Below are the code and all the weights of a small trained network. Each question names an input and a target symbol and asks about switching units off, where a switched-off unit gives its printed mean instead of its output.

import numpy as np


def w(rows, s, z=0):
    codes = np.array(rows[::2]) - 128.0
    scale = np.full(codes.shape[1], s)
    scale[-1] = z or s
    return codes * scale


def norm(h):
    return h / np.sqrt((h * h).mean(-1, keepdims=True) + 1e-5)


def f(y):
    return y / 2 * (1 + np.tanh(0.7978845608 * (y + 0.044715 * y**3)))


def softmax(a):
    e = np.exp(a - a.max(-1, keepdims=True))
    return e / e.sum(-1, keepdims=True)


def log_softmax(a):
    a = a - a.max(-1, keepdims=True)
    return a - np.log(np.exp(a).sum(-1, keepdims=True))


def net(x, mask):
    ids = ['αβγδεζηθλμξπσφψω'.index(c) for c in x.split()]
    T = len(ids)
    res = E[ids] + P[:T]
    q, k, v = (norm(res) @ M[0].T for M in (Q, K, V))
    z = softmax(np.where(np.tri(T) > 0, q @ k.T / 2**0.5, -1e9)) @ v
    res = res + np.where(mask[0], z, O[0][:, -1]) @ O[0][:, :-1]
    y = f(norm(res) @ A[0][:, :-1].T + A[0][:, -1])
    res = res + np.where(mask[1:13], y, B[0][:, -1]) @ B[0][:, :-1]
    return log_softmax(norm(res)[-1] @ U[:, :-1].T + U[:, -1])


Q, K, V, O, A, B = {}, {}, {}, {}, {}, {}
E = w([
[128,91,104,145],'α',
[144,103,103,131],'β',
[141,99,104,138],'γ',
[150,112,105,127],'δ',
[122,82,102,159],'ε',
[142,101,103,140],'ζ',
[153,113,104,131],'η',
[123,83,105,152],'θ',
[154,117,105,127],'λ',
[116,76,100,149],'μ',
[183,201,142,59],'ξ',
[208,203,135,99],'π',
[118,139,99,160],'σ',
[172,101,200,45],'φ',
[77,178,53,144],'ψ',
[189,196,179,7],'ω',
],0.015)
P = w([
[251,131,49,115],'0',
[159,133,132,186],'1',
[182,114,59,91],'2',
[141,139,150,181],'3',
[139,100,60,58],'4',
[122,147,165,179],'5',
[112,105,87,58],'6',
[104,151,179,172],'7',
[85,104,101,53],'8',
[89,154,192,167],'9',
],0.024)
Q[0] = w([
[182,98,56,5],'H0',
[166,85,185,152],'H0',
],0.012)
K[0] = w([
[251,77,60,203],'H0',
[63,158,110,127],'H0',
],0.014)
V[0] = w([
[77,254,59,138],'H0',
[130,109,218,76],'H0',
],0.0094)
O[0] = w([
[45,211,27,134,92],'H0',
[248,71,65,159,3],'H0',
],0.014,0.0039)
A[0] = w([
[116,158,160,38,146],'N0',
[174,187,112,130,227],'N1',
[121,59,192,115,135],'N2',
[162,115,184,140,103],'N3',
[43,137,63,53,181],'N4',
[136,119,29,3,153],'N5',
[124,59,90,119,98],'N6',
[86,87,43,193,221],'N7',
[113,148,155,158,91],'N8',
[113,179,152,193,53],'N9',
[148,94,47,26,187],'N10',
[147,101,21,141,254],'N11',
],0.016,0.007)
B[0] = w([
[116,118,140,89,191],'N0',
[134,95,132,106,176],'N1',
[96,115,94,135,163],'N2',
[120,93,141,139,147],'N3',
[131,36,114,84,227],'N4',
[225,107,7,130,251],'N5',
[119,121,132,113,142],'N6',
[154,162,159,75,170],'N7',
[123,134,103,162,142],'N8',
[126,145,111,164,163],'N9',
[116,165,29,97,239],'N10',
[114,98,189,56,182],'N11',
],0.017,0.014)
U = w([
[201,139,47,69,239],'α',
[101,80,77,76,121],'β',
[112,96,113,93,80],'γ',
[141,124,125,112,40],'δ',
[121,116,128,115,59],'ε',
[127,129,116,123,35],'ζ',
[131,132,116,122,61],'η',
[109,103,119,141,93],'θ',
[145,137,110,144,77],'λ',
[78,92,112,157,126],'μ',
[190,231,161,69,114],'ξ',
[204,191,115,149,112],'π',
[91,235,99,110,139],'σ',
[207,12,181,133,3],'φ',
[10,163,137,34,91],'ψ',
[161,100,225,34,100],'ω',
],0.012,0.0044)

Each question gives the input, a string of symbols that net reads in full, and the target symbol t.
The units are the heads (2 rows each of Q, K, V and O) and the neurons (one row each of A and B). Each row of codes is followed by its name. A weight is (code - 128) times the scale printed after its matrix; where a second scale follows, it is the last column's (O, A, B and U).
mask holds one flag per unit, heads first, then neurons. A switched-off unit (its flag False) gives its mean, the last column of its rows in O or B, instead of its output. The means were averaged over made-up inputs and are rounded, as every weight is.
A unit's drop is (log p(t) with every unit on - log p(t) with that unit switched off) / (log p(t) with every unit on - log p(t) with every unit switched off).
The circuit of an input: a set's keep is (log p(t) with only the set's units on - log p(t) with every unit switched off) / (log p(t) with every unit on - log p(t) with every unit switched off). Starting from the 12 units with the biggest drops (on a tie, the unit counted first), units are removed one at a time, each time the one whose removal leaves the highest keep (on an exact tie, the one counted first), for as long as the keep stays at least 0.8.
circuit, biggest first: the units of the circuit, biggest drop first
unit that matters most: the unit with the biggest drop
k most important neurons: the k neurons with the biggest drops, biggest first
input λ θ γ α η φ α μ, target φ: 2 most important neurons -> (N10, N5)
input ε θ ε β ω α μ ξ, target ξ: 4 most important neurons -> (N4, N5, N10, N11)
input ζ θ ε μ α η δ μ φ π, target φ: unit that matters most -> H0
input λ ξ μ μ, target ξ: 3 most important neurons -> (N7, N4, N5)
input β ψ γ ξ, target ψ: circuit, biggest first -> (N5, H0)
input β α π μ σ θ φ μ ω λ, target ω: 2 most important neurons -> (N5, N10)
input θ ψ β π, target ψ: circuit, biggest first -> (H0, N5)
input ξ θ μ μ ζ σ, target σ: circuit, biggest first -> (N5, N4)
input μ μ ζ ε, target μ: 2 most important neurons -> (N5, N10)
input α μ σ ψ α ε δ μ σ π, target σ: 3 most important neurons -> (N4, N5, N11)
input δ λ ξ η, target ξ: 4 most important neurons -> (N4, N5, N7, N10)
input φ φ γ ε, target φ: circuit, biggest first -> (H0, N10)
input η μ β μ, target μ: circuit, biggest first -> (N5, N10, N4, N11)
input ε φ α ω ζ σ, target ω: 3 most important neurons -> (N5, N10, N11)
input σ α μ β δ ξ π μ ψ β, target ψ: circuit, biggest first -> (N5)
input μ ψ ψ α, target ψ: circuit, biggest first -> (H0, N5)
input μ α ψ φ, target ψ: circuit, biggest first -> (N5, H0)
input ζ η ψ η, target ψ: circuit, biggest first -> (H0, N5)
input π μ μ μ π η ξ α, target ξ: 3 most important neurons -> (N7, N4, N5)
input δ μ ζ θ ω μ, target ω: 3 most important neurons -> (N5, N10, N7)
input ε μ ψ π ψ σ, target ψ: circuit, biggest first -> (N5)
input ε γ β ε θ π, target π: 2 most important neurons -> (N4, N10)
input ε π ζ π ω α, target ω: 3 most important neurons -> (N5, N10, N7)
input ψ μ φ θ ω ε ψ μ, target ψ: 3 most important neurons -> (N5, N7, N10)
input α ζ ω ψ π ε, target ψ: circuit, biggest first -> (N5, H0)
input ξ φ μ η π ξ ε ε, target ξ: 4 most important neurons -> (N7, N4, N5, N10)
input ε ω λ θ, target ω: most important neuron -> (N5)
input θ ξ ψ ψ α θ, target ψ: circuit, biggest first -> (H0, N5)
input α φ θ π ψ β, target ψ: circuit, biggest first -> (N5, H0)
